Below are the code and all the weights of a small trained network. Each question names an input and a class and asks about switching units off, where a switched-off unit gives its printed mean instead of its output.

import numpy as np


def w(rows, s, z=0):
    codes = np.array(rows[::2]) - 128.0
    scale = np.full(codes.shape[1], s)
    scale[-1] = z or s
    return codes * scale


def f(y):
    return np.maximum(y, 0)


def log_softmax(a):
    a = a - a.max(-1, keepdims=True)
    return a - np.log(np.exp(a).sum(-1, keepdims=True))


def net(x, mask):
    res = np.array(x, float).reshape(1, 7) / 4 @ E
    y = f(res @ A[0][:, :-1].T + A[0][:, -1])
    res = res + np.where(mask, y, B[0][:, -1]) @ B[0][:, :-1]
    return log_softmax(res[-1] @ U[:, :-1].T + U[:, -1])


A, B = {}, {}
E = w([
[39,106,128],'x0',
[150,189,17],'x1',
[139,208,2],'x2',
[169,254,130],'x3',
[204,49,120],'x4',
[92,59,146],'x5',
[114,167,231],'x6',
],0.0061)
A[0] = w([
[107,101,136,67],'N1',
[143,166,173,238],'N2',
[204,161,5,83],'N3',
[135,144,142,71],'N4',
[43,142,151,205],'N5',
[235,174,254,164],'N6',
[205,32,78,78],'N7',
[140,157,121,190],'N8',
[43,113,148,111],'N9',
[176,61,141,255],'N10',
[162,137,76,117],'N11',
],0.013,0.0061)
B[0] = w([
[142,97,109,147],'N1',
[124,75,155,213],'N2',
[181,208,186,254],'N3',
[124,111,138,131],'N4',
[137,38,121,227],'N5',
[93,74,252,233],'N6',
[31,192,133,212],'N7',
[141,95,156,184],'N8',
[179,82,124,196],'N9',
[75,105,147,255],'N10',
[148,158,149,182],'N11',
],0.028,0.0083)
U = w([
[125,74,103,227],'0',
[132,143,9,1],'1',
[178,147,137,128],'2',
[82,73,137,179],'3',
[126,132,72,1],'4',
[121,142,71,79],'5',
[128,155,124,158],'6',
[137,88,110,113],'7',
],0.012,0.0056)

Each question gives the input, the list of numbers given to net, and the class t.
The units are the neurons (one row each of A and B). Each row of codes is followed by its name. A weight is (code - 128) times the scale printed after its matrix; where a second scale follows, it is the last column's (A, B and U).
mask holds one flag per neuron, in row order. A switched-off neuron (its flag False) gives its mean, the last column of its row in B, instead of its output. The means were averaged over made-up inputs and are rounded, as every weight is.
A unit's drop is (log p(t) with every unit on - log p(t) with that unit switched off) / (log p(t) with every unit on - log p(t) with every unit switched off).
The circuit of an input: a set's keep is (log p(t) with only the set's units on - log p(t) with every unit switched off) / (log p(t) with every unit on - log p(t) with every unit switched off). Starting from all 11 units, units are removed one at a time, each time the one whose removal leaves the highest keep (on an exact tie, the one counted first), for as long as the keep stays at least 0.8.
circuit, biggest first: the units of the circuit, biggest drop first
unit that matters most: the unit with the biggest drop
k most important neurons: the k neurons with the biggest drops, biggest first
drop of u: that unit's drop, to one decimal
input [-4,-1,6,1,-5,-4,3], class 2: circuit, biggest first => [N3; N10]
input [-2,-4,-1,1,2,-8,-7], class 6: 2 most important neurons => [N5; N3]
input [4,8,-3,0,6,1,-4], class 6: most important neuron => [N7]
input [0,8,-1,-5,6,1,-5], class 6: circuit, biggest first => [N7; N3]
input [-6,-1,5,-6,2,4,0], class 6: 3 most important neurons => [N6; N5; N2]
input [7,0,8,-6,1,5,3], class 0: circuit, biggest first => [N6; N7; N9]
input [2,-6,8,3,8,3,1], class 6: circuit, biggest first => [N5; N6]
input [-1,-4,3,-2,4,-1,-5], class 6: circuit, biggest first => [N6; N5; N7]
input [1,-8,8,-5,5,-4,-4], class 6: circuit, biggest first => [N6; N5; N7]
input [8,4,6,-8,2,1,-7], class 6: circuit, biggest first => [N7; N3]
input [-3,1,4,-3,8,3,-2], class 6: 2 most important neurons => [N7; N3]
input [0,0,3,-8,-2,-1,3], class 0: circuit, biggest first => [N6; N7]
input [5,-7,4,-1,2,1,-6], class 0: 2 most important neurons => [N6; N2]
input [2,7,5,2,0,8,-8], class 2: most important neuron => [N3]
input [2,5,3,2,-2,6,2], class 2: 3 most important neurons => [N10; N6; N7]
input [-6,-1,5,1,5,-1,-3], class 6: circuit, biggest first => [N7; N5]
input [4,0,-3,-5,-8,1,4], class 0: 2 most important neurons => [N6; N9]
input [4,3,1,-6,-7,1,-8], class 0: 2 most important neurons => [N6; N5]
input [-6,5,6,-3,7,5,-1], class 6: drop of N1 => 0.0
input [-7,-2,6,-2,4,-8,3], class 2: drop of N3 => 1.4
input [-4,-7,4,-6,-6,-1,-1], class 0: drop of N7 => 0.3
input [8,-1,3,5,0,3,0], class 0: drop of N10 => 0.2
input [5,4,5,-6,-1,1,-2], class 2: unit that matters most => N3
